Below are the code and all the weights of a small trained network. Each question names an input and a class and asks about switching units off, where a switched-off unit gives its printed mean instead of its output.

import numpy as np


def w(rows, s, z=0):
    codes = np.array(rows[::2]) - 128.0
    scale = np.full(codes.shape[1], s)
    scale[-1] = z or s
    return codes * scale


def norm(h):
    return h / np.sqrt((h * h).mean(-1, keepdims=True) + 1e-5)


def f(y):
    return y / 2 * (1 + np.tanh(0.7978845608 * (y + 0.044715 * y**3)))


def log_softmax(a):
    a = a - a.max(-1, keepdims=True)
    return a - np.log(np.exp(a).sum(-1, keepdims=True))


def net(x, mask):
    res = np.array(x, float).reshape(1, 7) / 4 @ E
    u = 0
    for l in range(3):
        y = f(norm(res) @ A[l][:, :-1].T + A[l][:, -1])
        res = res + np.where(mask[u : u + 6], y, B[l][:, -1]) @ B[l][:, :-1]
        u += 6
    return log_softmax(norm(res)[-1] @ U[:, :-1].T + U[:, -1])


A, B = {}, {}
E = w([
[56,127,129,132,113,122,118,137,189,154,96,32],'x0',
[57,139,139,187,128,59,118,97,100,130,64,159],'x1',
[173,231,81,63,159,70,141,82,235,53,161,155],'x2',
[96,98,154,95,226,151,81,214,129,100,135,143],'x3',
[138,102,56,131,234,99,235,252,72,240,88,132],'x4',
[144,73,134,177,76,164,215,133,112,110,147,215],'x5',
[166,104,113,165,110,114,141,125,255,125,186,119],'x6',
],0.0094)
A[0] = w([
[102,70,185,71,28,169,89,113,94,137,104,214,2],'0.n1',
[146,101,201,119,53,179,79,57,122,16,169,47,172],'0.n2',
[78,130,105,155,109,52,107,41,118,118,99,13,163],'0.n3',
[226,141,75,161,171,114,195,125,114,176,226,130,90],'0.n4',
[193,187,129,127,126,140,129,110,253,119,203,156,68],'0.n5',
[226,118,167,131,122,121,229,128,62,121,108,219,66],'0.n6',
],0.0068,0.0037)
B[0] = w([
[198,186,145,112,74,174,129,164,140,170,128,202,158],'0.n1',
[133,108,135,78,98,181,93,133,148,146,95,129,254],'0.n2',
[109,114,143,97,136,85,97,96,169,109,64,121,200],'0.n3',
[125,18,134,139,128,170,83,139,160,190,73,156,190],'0.n4',
[141,155,32,145,210,153,135,124,144,94,210,125,213],'0.n5',
[94,67,81,203,48,142,249,80,95,135,77,152,190],'0.n6',
],0.011,0.0078)
A[1] = w([
[235,133,43,103,139,53,134,215,217,140,253,140,3],'1.n1',
[129,221,169,109,249,85,79,163,127,190,177,55,68],'1.n2',
[214,178,39,118,107,192,104,150,200,111,192,79,125],'1.n3',
[94,235,104,87,103,66,58,129,184,165,39,120,153],'1.n4',
[142,222,45,169,128,37,175,3,86,123,114,169,93],'1.n5',
[135,138,164,100,51,88,126,108,159,147,18,32,28],'1.n6',
],0.0062,0.0053)
B[1] = w([
[158,126,141,135,253,100,208,47,179,160,132,127,196],'1.n1',
[124,96,132,158,155,108,156,161,140,96,62,112,171],'1.n2',
[164,188,108,93,151,136,168,164,162,154,203,118,254],'1.n3',
[75,98,125,176,160,127,118,112,194,117,100,112,249],'1.n4',
[84,164,122,102,102,112,54,79,97,135,46,188,189],'1.n5',
[99,104,155,116,96,143,99,54,131,181,77,56,174],'1.n6',
],0.013,0.005)
A[2] = w([
[167,192,138,65,50,150,153,53,181,102,184,199,108],'2.n1',
[170,166,60,78,161,112,199,180,17,159,104,205,185],'2.n2',
[33,136,129,140,206,122,39,139,118,142,104,51,50],'2.n3',
[79,129,214,105,55,66,86,109,140,172,116,61,2],'2.n4',
[143,80,144,113,160,185,111,215,255,83,130,156,154],'2.n5',
[184,236,165,87,27,230,73,150,41,123,154,162,139],'2.n6',
],0.0081,0.0045)
B[2] = w([
[141,153,183,112,139,122,41,189,87,113,134,134,234],'2.n1',
[212,99,170,158,100,146,64,140,110,116,188,163,248],'2.n2',
[110,112,114,24,112,124,162,189,90,116,118,122,202],'2.n3',
[56,89,119,153,57,170,138,85,195,190,76,123,173],'2.n4',
[97,126,96,184,53,175,138,128,122,129,253,96,255],'2.n5',
[210,78,197,105,134,214,52,177,97,215,139,188,206],'2.n6',
],0.012,0.0068)
U = w([
[123,198,147,94,96,163,80,125,182,93,220,96,76],'0',
[229,103,159,128,120,169,84,175,66,201,159,204,199],'1',
[84,63,136,128,39,182,113,53,194,208,49,78,255],'2',
[62,91,118,42,180,108,140,216,71,114,57,68,60],'3',
[97,78,111,207,38,93,246,110,36,148,87,189,89],'4',
[84,187,83,107,126,33,108,66,132,80,87,137,13],'5',
[192,183,40,125,210,90,241,77,229,122,215,79,92],'6',
],0.013,0.0075)

Each question gives the input, the list of numbers given to net, and the class t.
The units are the neurons (one row each of A and B). Each row of codes is followed by its name. A weight is (code - 128) times the scale printed after its matrix; where a second scale follows, it is the last column's (A, B and U).
mask holds one flag per neuron, layer by layer. A switched-off neuron (its flag False) gives its mean, the last column of its row in B, instead of its output. The means were averaged over made-up inputs and are rounded, as every weight is.
A unit's drop is (log p(t) with every unit on - log p(t) with that unit switched off) / (log p(t) with every unit on - log p(t) with every unit switched off).
The circuit of an input: a set's keep is (log p(t) with only the set's units on - log p(t) with every unit switched off) / (log p(t) with every unit on - log p(t) with every unit switched off). Starting from the 12 units with the biggest drops (on a tie, the unit counted first), units are removed one at a time, each time the one whose removal leaves the highest keep (on an exact tie, the one counted first), for as long as the keep stays at least 0.8.
units of the circuit, in order: the units of the circuit, biggest drop first
k most important neurons: the k neurons with the biggest drops, biggest first
top k neurons in layer l: the k neurons of layer l with the biggest drops, biggest first
input [3,2,6,8,-1,8,-1], class 6: top 3 neurons in layer 0 => 0.n5, 0.n2, 0.n6
input [-6,-8,-1,-4,6,8,-4], class 4: units of the circuit, in order => 0.n6
input [3,-5,-6,-7,7,7,3], class 4: units of the circuit, in order => 0.n6, 0.n2
input [3,6,-3,5,5,0,6], class 3: units of the circuit, in order => 0.n6, 2.n3
input [-3,-8,5,-1,-6,-8,0], class 6: units of the circuit, in order => 0.n5, 1.n1
input [0,6,-6,-1,-3,8,5], class 1: 2 most important neurons => 0.n1, 1.n4
input [-4,7,1,-4,6,-2,-8], class 4: top 2 neurons in layer 1 => 1.n3, 1.n5
input [-3,0,-1,-4,-5,-6,3], class 0: top 2 neurons in layer 1 => 1.n3, 1.n5
input [-6,2,4,5,-7,-7,-8], class 2: units of the circuit, in order => 0.n5, 1.n4
input [-3,1,2,3,-3,-6,-5], class 3: 3 most important neurons => 2.n3, 0.n6, 0.n4
input [-8,8,6,0,3,-1,-5], class 4: 3 most important neurons => 0.n6, 1.n3, 0.n1
input [5,8,-7,1,7,-3,4], class 3: units of the circuit, in order => 2.n3, 0.n6
input [2,-8,2,-5,8,7,-1], class 4: 2 most important neurons => 0.n6, 2.n6
input [3,-3,-5,8,-4,-7,-7], class 3: top neuron in layer 0 => 0.n6
input [-5,1,5,-7,5,-2,0], class 4: top 2 neurons in layer 0 => 0.n6, 0.n4
input [0,6,1,4,1,1,3], class 3: top 2 neurons in layer 2 => 2.n3, 2.n2
input [-1,4,2,-5,4,0,5], class 4: top 2 neurons in layer 1 => 1.n6, 1.n4
input [1,-7,5,-4,-4,4,3], class 6: 2 most important neurons => 0.n5, 1.n1
input [-6,1,6,-4,1,5,-5], class 4: 2 most important neurons => 0.n6, 1.n3
input [5,-4,2,-4,4,4,1], class 6: 2 most important neurons => 2.n6, 0.n2
input [4,-5,-5,8,-7,-1,1], class 1: 4 most important neurons => 2.n6, 0.n3, 0.n1, 1.n4
input [-4,-1,5,1,7,8,1], class 4: units of the circuit, in order => 0.n6
input [-6,5,0,-4,0,-4,-2], class 2: top 2 neurons in layer 0 => 0.n5, 0.n3
input [-4,4,-4,3,3,-6,-8], class 3: top 2 neurons in layer 2 => 2.n3, 2.n6
input [-8,7,8,8,5,-7,-3], class 3: top 3 neurons in layer 1 => 1.n2, 1.n4, 1.n3
input [8,-5,4,4,-1,-1,-4], class 6: top 3 neurons in layer 1 => 1.n3, 1.n5, 1.n2
input [3,-8,-6,-2,-1,8,8], class 0: most important neuron => 2.n5
